Here is a tiny trained network, its code and every weight. The questions are about switching its units off for an input and a class, where a switched-off unit gives its printed mean instead of its output.

import numpy as np


def w(rows, s, z=0):
    codes = np.array(rows[::2]) - 128.0
    scale = np.full(codes.shape[1], s)
    scale[-1] = z or s
    return codes * scale


def norm(h):
    return h / np.sqrt((h * h).mean(-1, keepdims=True) + 1e-5)


def f(y):
    return y / 2 * (1 + np.tanh(0.7978845608 * (y + 0.044715 * y**3)))


def log_softmax(a):
    a = a - a.max(-1, keepdims=True)
    return a - np.log(np.exp(a).sum(-1, keepdims=True))


def net(x, mask):
    res = np.array(x, float).reshape(1, 5) / 4 @ E
    u = 0
    for l in range(2):
        y = f(norm(res) @ A[l][:, :-1].T + A[l][:, -1])
        res = res + np.where(mask[u : u + 11], y, B[l][:, -1]) @ B[l][:, :-1]
        u += 11
    return log_softmax(norm(res)[-1] @ U[:, :-1].T + U[:, -1])


A, B = {}, {}
E = w([
[186,170,193,136],'x0',
[173,253,40,244],'x1',
[171,73,146,184],'x2',
[186,49,65,34],'x3',
[121,242,106,95],'x4',
],0.0055)
A[0] = w([
[156,138,95,129,78],'L0N1',
[86,86,130,171,2],'L0N2',
[115,106,172,202,112],'L0N3',
[96,175,146,146,142],'L0N4',
[77,251,146,118,129],'L0N5',
[201,141,156,169,77],'L0N6',
[128,108,58,121,54],'L0N7',
[144,164,149,122,48],'L0N8',
[133,133,14,134,127],'L0N9',
[72,86,156,176,43],'L0N10',
[140,211,142,163,163],'L0N11',
],0.016,0.0036)
B[0] = w([
[135,56,41,101,134],'L0N1',
[197,71,102,148,141],'L0N2',
[165,158,33,84,183],'L0N3',
[83,116,106,87,178],'L0N4',
[7,127,98,171,254],'L0N5',
[235,176,119,115,164],'L0N6',
[69,193,136,133,156],'L0N7',
[116,171,103,200,131],'L0N8',
[49,36,60,211,206],'L0N9',
[216,38,99,85,165],'L0N10',
[143,155,170,111,222],'L0N11',
],0.016,0.0076)
A[1] = w([
[109,48,113,151,99],'L1N1',
[167,145,173,154,193],'L1N2',
[116,171,151,118,60],'L1N3',
[106,91,241,76,104],'L1N4',
[131,129,104,38,204],'L1N5',
[135,164,207,129,2],'L1N6',
[122,168,150,115,62],'L1N7',
[173,123,78,165,187],'L1N8',
[111,186,55,49,175],'L1N9',
[31,153,70,190,154],'L1N10',
[9,158,42,135,149],'L1N11',
],0.014,0.0029)
B[1] = w([
[158,222,111,181,167],'L1N1',
[86,106,34,94,128],'L1N2',
[161,124,116,159,127],'L1N3',
[26,103,202,84,154],'L1N4',
[66,108,157,159,163],'L1N5',
[127,87,107,173,124],'L1N6',
[181,126,114,162,125],'L1N7',
[97,36,101,80,153],'L1N8',
[39,147,138,137,164],'L1N9',
[148,105,54,215,233],'L1N10',
[104,111,131,252,249],'L1N11',
],0.018,0.015)
U = w([
[192,49,59,77,174],'0',
[70,121,63,249,201],'1',
[44,89,214,93,218],'2',
[152,204,85,99,84],'3',
[156,159,170,114,2],'4',
[175,187,195,104,23],'5',
[168,168,176,109,19],'6',
],0.015,0.0062)

Each question gives the input, the list of numbers given to net, and the class t.
The units are the neurons (one row each of A and B). Each row of codes is followed by its name. A weight is (code - 128) times the scale printed after its matrix; where a second scale follows, it is the last column's (A, B and U).
mask holds one flag per neuron, layer by layer. A switched-off neuron (its flag False) gives its mean, the last column of its row in B, instead of its output. The means were averaged over made-up inputs and are rounded, as every weight is.
A unit's drop is (log p(t) with every unit on - log p(t) with that unit switched off) / (log p(t) with every unit on - log p(t) with every unit switched off).
unit that matters most: the unit with the biggest drop
top k neurons: the k neurons with the biggest drops, biggest first
top k neurons in layer l: the k neurons of layer l with the biggest drops, biggest first
drop of u: that unit's drop, to one decimal
input [-7,-5,-4,-1,-4], class 2: top 4 neurons => L0N9, L0N5, L1N10, L1N11
input [0,-5,4,6,6], class 2: unit that matters most => L0N5
input [4,-7,-4,-6,-5], class 2: top 4 neurons => L0N9, L1N10, L1N11, L0N5
input [3,-8,8,-6,3], class 0: top 2 neurons => L0N10, L0N5
input [0,-5,4,8,4], class 2: top 2 neurons => L0N5, L0N9
input [-3,-4,3,3,-2], class 2: top 2 neurons in layer 0 => L0N9, L0N5
input [2,7,6,-4,-4], class 0: top 2 neurons => L1N11, L1N8
input [6,3,6,-2,-2], class 3: top 2 neurons in layer 0 => L0N9, L0N3
input [-1,-8,-5,8,-1], class 2: drop of L0N6 => 0.0
input [2,-7,4,1,-4], class 2: drop of L1N10 => 0.1
input [0,4,2,0,-6], class 0: drop of L1N11 => 0.2
